Where the symbols take the points:
from | d m e q z
q102 | q367 q886 q122 q81 q261
q300 | q17 q455 q254 q929 q621
q253 | q143 q546 q461 q306 q664
q290 | q683 q11 q367 q460 q747
q730 | q558 q675 q805 q768 q238
q964 | q337 q768 q287 q805 q29
q422 | q142 q929 q308 q254 q891
q937 | q818 q461 q456 q42 q555
q143 | q546 q157 q534 q331 q253
q824 | q830 q404 q422 q300 q149
q287 | q112 q983 q687 q683 q19
q460 | q29 q964 q954 q598 q687
q967 | q717 q672 q664 q849 q534
q683 | q11 q238 q886 q29 q290
q677 | q266 q578 q363 q264 q675
q420 | q209 q261 q849 q672 q331
q664 | q253 q143 q818 q517 q968
q367 | q886 q598 q766 q954 q102
q246 | q786 q784 q354 q937 q269
q988 | q555 q937 q830 q354 q152
q363 | q291 q834 q730 q44 q459
q209 | q261 q102 q51 q435 q420
q546 | q157 q783 q967 q420 q143
q291 | q834 q360 q558 q579 q363
q170 | q149 q824 q429 q383 q308
q269 | q246 q786 q232 q555 q455
q766 | q764 q747 q209 q653 q122
q456 | q448 q585 q152 q269 q404
q849 | q51 q804 q517 q143 q236
q929 | q152 q988 q149 q874 q142
q44 | q579 q429 q768 q675 q129
q308 | q170 q149 q579 q360 q264
q783 | q653 q50 q672 q261 q157
q254 | q795 q874 q360 q149 q578
q81 | q954 q19 q783 q764 q773
q764 | q747 q290 q261 q50 q766
q579 | q429 q891 q893 q677 q44
q266 | q578 q254 q291 q308 q677
q455 | q269 q246 q874 q988 q17
q893 | q796 q264 q128 q363 q768
q948 | q236 q849 q786 q664 q109
q508 | q42 q109 q455 q448 q354
q773 | q81 q954 q157 q766 q435
q805 | q338 q459 q683 q983 q255
q954 | q19 q287 q653 q747 q81
q128 | q129 q44 q964 q730 q983
q404 | q456 q448 q929 q455 q830
q331 | q420 q209 q236 q717 q306
q653 | q50 q687 q435 q102 q783
q50 | q687 q460 q773 q367 q653
q122 | q766 q764 q420 q783 q804
q109 | q948 q236 q246 q968 q42
q517 | q306 q331 q109 q534 q784
q112 | q983 q128 q460 q11 q287
q795 | q874 q232 q383 q824 q254
q891 | q422 q142 q264 q578 q429
q834 | q360 q383 q675 q429 q291
q11 | q238 q730 q598 q964 q683
q306 | q331 q420 q948 q967 q517
q687 | q460 q29 q81 q886 q50
q152 | q988 q555 q824 q232 q929
q804 | q122 q766 q331 q157 q51
q534 | q967 q717 q968 q236 q461
q983 | q128 q129 q29 q238 q112
q717 | q672 q435 q253 q51 q967
q578 | q254 q795 q834 q170 q266
q255 | q805 q338 q290 q112 q598
q142 | q929 q152 q170 q795 q422
q830 | q404 q456 q142 q17 q824
q818 | q461 q534 q448 q109 q937
q157 | q783 q653 q717 q209 q546
q555 | q937 q818 q404 q508 q988
q796 | q264 q308 q129 q291 q893
q383 | q621 q300 q266 q422 q360
q874 | q232 q354 q621 q830 q795
q236 | q849 q51 q784 q253 q948
q261 | q102 q367 q804 q773 q209
q784 | q517 q306 q42 q461 q786
q461 | q534 q967 q585 q948 q818
q19 | q287 q112 q50 q290 q954
q264 | q308 q170 q44 q834 q796
q42 | q109 q948 q269 q585 q508
q672 | q435 q773 q143 q804 q717
q598 | q255 q805 q747 q287 q886
q435 | q773 q81 q546 q122 q672
q968 | q664 q253 q937 q784 q585
q429 | q891 q422 q796 q266 q579
q354 | q508 q42 q17 q456 q232
q747 | q290 q683 q102 q687 q764
q29 | q964 q337 q19 q255 q460
q448 | q585 q968 q988 q246 q456
q232 | q354 q508 q300 q404 q874
q786 | q784 q517 q508 q818 q246
q17 | q455 q269 q795 q152 q300
q337 | q768 q893 q112 q338 q964
q129 | q44 q579 q337 q558 q128
q338 | q459 q363 q11 q128 q805
q51 | q804 q122 q306 q546 q849
q360 | q383 q621 q677 q891 q834
q886 | q598 q255 q764 q19 q367
q621 | q300 q17 q578 q142 q383
q558 | q675 q677 q338 q893 q730
q768 | q893 q796 q983 q459 q337
q675 | q677 q266 q459 q796 q558
q238 | q730 q558 q255 q337 q11
q585 | q968 q664 q555 q786 q448
q459 | q363 q291 q238 q129 q338
q149 | q824 q830 q891 q621 q170

In the rows, zero is written as 133.

The rows follow the links: the fewer symbols apart two points are, the more alike their rows tend to be.

Each row is also shifted at random along 7 hidden directions that mean nothing.

Some points, each with a row of numbers:
q683 -> (145, 124, 147, 130, 99, 47, 118, 124, 140, 147, 127, 141, 144, 126, 174, 69, 109, 93, 107, 85, 143, 181, 97, 160, 85, 101, 112, 110, 133, 135, 127, 109, 133, 168, 140, 100, 151, 119, 115)
q579 -> (159, 84, 144, 79, 161, 108, 121, 109, 136, 119, 153, 149, 160, 147, 145, 103, 141, 169, 96, 155, 102, 212, 160, 78, 105, 121, 143, 111, 119, 119, 160, 158, 119, 137, 107, 84, 153, 146, 178)
q834 -> (102, 125, 125, 114, 135, 109, 126, 141, 145, 144, 139, 138, 164, 149, 132, 101, 135, 130, 111, 126, 108, 170, 123, 136, 113, 134, 139, 125, 126, 148, 155, 143, 131, 149, 133, 129, 166, 126, 132)
q81 -> (91, 178, 167, 137, 161, 124, 109, 112, 125, 137, 108, 118, 143, 98, 172, 115, 110, 119, 122, 114, 138, 136, 106, 146, 135, 94, 113, 141, 138, 130, 135, 99, 158, 141, 139, 110, 149, 139, 177)
q964 -> (88, 178, 156, 111, 149, 141, 102, 112, 126, 115, 87, 97, 168, 101, 127, 185, 143, 94, 108, 108, 147, 143, 113, 159, 141, 112, 78, 205, 129, 176, 137, 105, 143, 137, 182, 158, 138, 64, 181)
q308 -> (81, 148, 142, 85, 156, 145, 96, 118, 135, 111, 119, 108, 184, 139, 117, 164, 139, 123, 106, 139, 107, 179, 115, 155, 146, 134, 109, 174, 137, 164, 169, 133, 149, 141, 176, 141, 151, 75, 173)
q937 -> (145, 162, 130, 118, 127, 73, 91, 136, 120, 130, 142, 122, 139, 144, 165, 120, 69, 100, 130, 131, 101, 146, 62, 228, 139, 139, 136, 118, 153, 110, 140, 127, 163, 177, 158, 118, 151, 145, 107)
q261 -> (152, 61, 147, 116, 133, 137, 157, 121, 132, 125, 141, 161, 107, 108, 136, 166, 119, 131, 135, 139, 141, 128, 152, 95, 122, 114, 133, 129, 129, 105, 117, 130, 105, 129, 102, 107, 118, 154, 147)
q598 -> (62, 196, 164, 149, 150, 182, 108, 131, 138, 136, 122, 104, 145, 111, 139, 98, 168, 161, 132, 117, 158, 186, 154, 89, 150, 101, 111, 153, 132, 166, 140, 114, 171, 127, 141, 114, 130, 112, 185)
q236 -> (127, 70, 135, 109, 74, 94, 115, 118, 129, 107, 154, 148, 118, 141, 143, 138, 97, 113, 146, 122, 131, 184, 96, 158, 99, 127, 126, 119, 165, 111, 127, 120, 143, 156, 152, 98, 111, 105, 101)
q954 -> (156, 172, 162, 175, 200, 172, 168, 130, 145, 151, 91, 126, 124, 104, 141, 131, 140, 129, 134, 132, 162, 53, 147, 105, 181, 117, 137, 117, 127, 128, 125, 113, 106, 101, 108, 156, 139, 169, 168)
q874 -> (101, 168, 102, 162, 127, 135, 141, 107, 114, 133, 107, 127, 151, 151, 126, 117, 160, 155, 139, 137, 121, 64, 138, 126, 94, 154, 149, 131, 139, 141, 139, 129, 142, 84, 145, 174, 136, 127, 123)
q461 -> (134, 82, 136, 125, 149, 165, 159, 140, 143, 107, 130, 144, 117, 142, 104, 211, 108, 106, 154, 148, 140, 105, 109, 146, 162, 155, 146, 122, 165, 119, 127, 133, 94, 135, 135, 165, 124, 136, 118)
q51 -> (182, 166, 142, 148, 114, 141, 114, 128, 117, 128, 139, 114, 98, 114, 146, 134, 127, 143, 154, 138, 152, 121, 138, 149, 163, 126, 118, 145, 134, 115, 114, 123, 166, 126, 144, 108, 91, 131, 129)
q157 -> (112, 89, 147, 137, 143, 157, 158, 91, 116, 112, 119, 154, 117, 110, 139, 160, 142, 161, 142, 141, 146, 105, 164, 62, 95, 114, 140, 127, 142, 107, 116, 118, 115, 92, 104, 121, 115, 156, 171)
q306 -> (210, 102, 161, 123, 173, 142, 142, 92, 121, 87, 123, 140, 111, 134, 145, 174, 118, 152, 140, 164, 151, 129, 141, 95, 147, 134, 146, 99, 162, 90, 121, 129, 101, 111, 117, 119, 107, 163, 166)
q948 -> (45, 120, 147, 147, 183, 95, 154, 97, 121, 100, 82, 157, 160, 145, 164, 164, 78, 89, 127, 111, 134, 111, 49, 146, 61, 136, 167, 71, 201, 116, 126, 98, 81, 146, 124, 184, 192, 184, 146)
q404 -> (195, 33, 108, 98, 107, 58, 151, 63, 112, 108, 126, 173, 144, 154, 146, 135, 116, 139, 118, 152, 95, 82, 132, 116, 49, 145, 154, 99, 137, 83, 140, 136, 100, 89, 125, 118, 127, 132, 116)
q796 -> (115, 75, 116, 95, 116, 109, 141, 161, 150, 146, 154, 154, 150, 141, 113, 146, 128, 107, 111, 124, 110, 172, 130, 142, 113, 138, 130, 145, 111, 149, 143, 156, 106, 168, 124, 134, 160, 121, 115)
q578 -> (67, 139, 108, 156, 142, 161, 160, 175, 154, 150, 134, 139, 150, 166, 99, 127, 157, 132, 136, 126, 131, 133, 134, 120, 128, 160, 160, 115, 138, 168, 141, 150, 106, 138, 120, 186, 165, 142, 106)
q534 -> (202, 112, 144, 157, 148, 128, 153, 102, 128, 117, 130, 148, 105, 146, 154, 105, 125, 163, 150, 154, 147, 103, 142, 95, 131, 135, 165, 67, 157, 85, 123, 128, 116, 97, 106, 115, 111, 176, 131)
q142 -> (240, 128, 122, 119, 142, 128, 132, 116, 131, 116, 135, 124, 133, 161, 120, 132, 151, 157, 128, 168, 125, 114, 159, 126, 159, 160, 139, 124, 124, 120, 143, 155, 121, 102, 141, 135, 109, 120, 127)
q849 -> (127, 123, 122, 154, 72, 141, 130, 160, 134, 136, 159, 134, 93, 133, 125, 136, 124, 122, 168, 119, 154, 142, 123, 157, 140, 137, 128, 135, 146, 131, 110, 128, 152, 150, 143, 125, 99, 120, 81)

From each start, follow one symbol. Which point do you reach?
Answer with the point's name.
new walk
(105, 206, 157, 175, 168, 198, 142, 134, 145, 152, 90, 100, 135, 98, 123, 131, 163, 129, 141, 121, 165, 69, 149, 124, 193, 114, 108, 164, 123, 162, 135, 105, 149, 95, 147, 160, 122, 108, 167)
q	q290
new walk
(179, 135, 153, 152, 166, 139, 157, 132, 139, 150, 116, 139, 111, 103, 148, 135, 117, 119, 134, 132, 149, 75, 138, 130, 165, 115, 134, 120, 120, 111, 119, 119, 112, 124, 107, 129, 131, 169, 145)
z	q261
new walk
(102, 124, 120, 170, 86, 174, 152, 134, 126, 137, 134, 136, 99, 118, 115, 146, 153, 143, 171, 125, 158, 84, 154, 113, 128, 132, 129, 148, 138, 134, 111, 118, 149, 100, 135, 143, 90, 115, 107)
d	q672
new walk
(33, 128, 107, 125, 110, 96, 120, 83, 101, 116, 107, 142, 171, 143, 145, 135, 123, 128, 126, 120, 96, 102, 96, 150, 41, 137, 141, 139, 155, 133, 145, 113, 149, 111, 157, 154, 157, 113, 132)
e	q874
new walk
(128, 172, 154, 155, 128, 143, 123, 119, 142, 151, 111, 113, 137, 109, 146, 85, 154, 135, 131, 112, 152, 119, 145, 121, 150, 102, 106, 144, 121, 148, 138, 106, 161, 109, 147, 115, 119, 99, 151)
e	q954
new walk
(129, 103, 146, 127, 127, 129, 141, 128, 132, 137, 131, 144, 116, 103, 143, 153, 111, 113, 135, 123, 140, 119, 128, 136, 132, 110, 122, 143, 128, 118, 119, 118, 128, 140, 123, 115, 127, 139, 139)
z	q435
new walk
(93, 92, 128, 131, 87, 146, 127, 133, 136, 119, 153, 141, 116, 142, 121, 141, 121, 130, 162, 130, 134, 155, 116, 141, 126, 136, 135, 127, 160, 126, 131, 125, 151, 135, 149, 120, 107, 105, 103)
d	q253
new walk
(111, 133, 148, 151, 147, 88, 153, 126, 140, 141, 97, 145, 151, 125, 155, 114, 123, 95, 109, 90, 155, 134, 105, 128, 87, 115, 129, 108, 141, 146, 121, 108, 94, 148, 121, 152, 170, 147, 138)
z	q460
new walk
(110, 76, 110, 103, 100, 136, 138, 185, 162, 149, 176, 149, 140, 158, 95, 130, 142, 124, 128, 132, 113, 200, 141, 137, 138, 148, 137, 138, 118, 158, 148, 166, 122, 171, 128, 130, 144, 110, 94)
e	q796
new walk
(139, 77, 148, 98, 113, 116, 120, 114, 122, 89, 137, 141, 119, 126, 136, 200, 97, 104, 137, 131, 143, 175, 103, 150, 116, 129, 117, 143, 163, 115, 116, 121, 117, 159, 149, 120, 114, 116, 134)
d	q546
new walk
(70, 116, 100, 136, 120, 134, 147, 138, 121, 129, 133, 147, 141, 149, 115, 167, 126, 124, 142, 133, 111, 98, 114, 149, 94, 159, 154, 134, 146, 135, 129, 140, 121, 132, 133, 174, 150, 144, 106)
d	q555
new walk
(144, 185, 132, 131, 173, 113, 119, 99, 120, 113, 90, 108, 174, 151, 139, 138, 134, 125, 112, 139, 120, 99, 106, 159, 128, 149, 132, 132, 147, 142, 152, 124, 127, 112, 164, 171, 155, 116, 155)
z	q170
new walk
(216, 81, 108, 116, 114, 117, 143, 90, 115, 116, 144, 149, 125, 153, 126, 127, 148, 175, 136, 173, 109, 89, 171, 100, 109, 152, 152, 117, 121, 95, 139, 153, 128, 78, 125, 113, 102, 132, 124)
e	q300
new walk
(112, 165, 125, 108, 126, 108, 102, 166, 142, 155, 140, 114, 159, 132, 127, 129, 120, 96, 110, 116, 109, 165, 105, 200, 153, 134, 109, 171, 110, 164, 150, 140, 153, 179, 160, 138, 160, 102, 120)
z	q363
new walk
(160, 124, 115, 138, 130, 151, 153, 135, 144, 163, 140, 139, 137, 133, 117, 89, 177, 169, 126, 147, 120, 95, 191, 87, 141, 132, 139, 138, 89, 138, 147, 152, 136, 90, 112, 122, 127, 128, 135)
z	q558
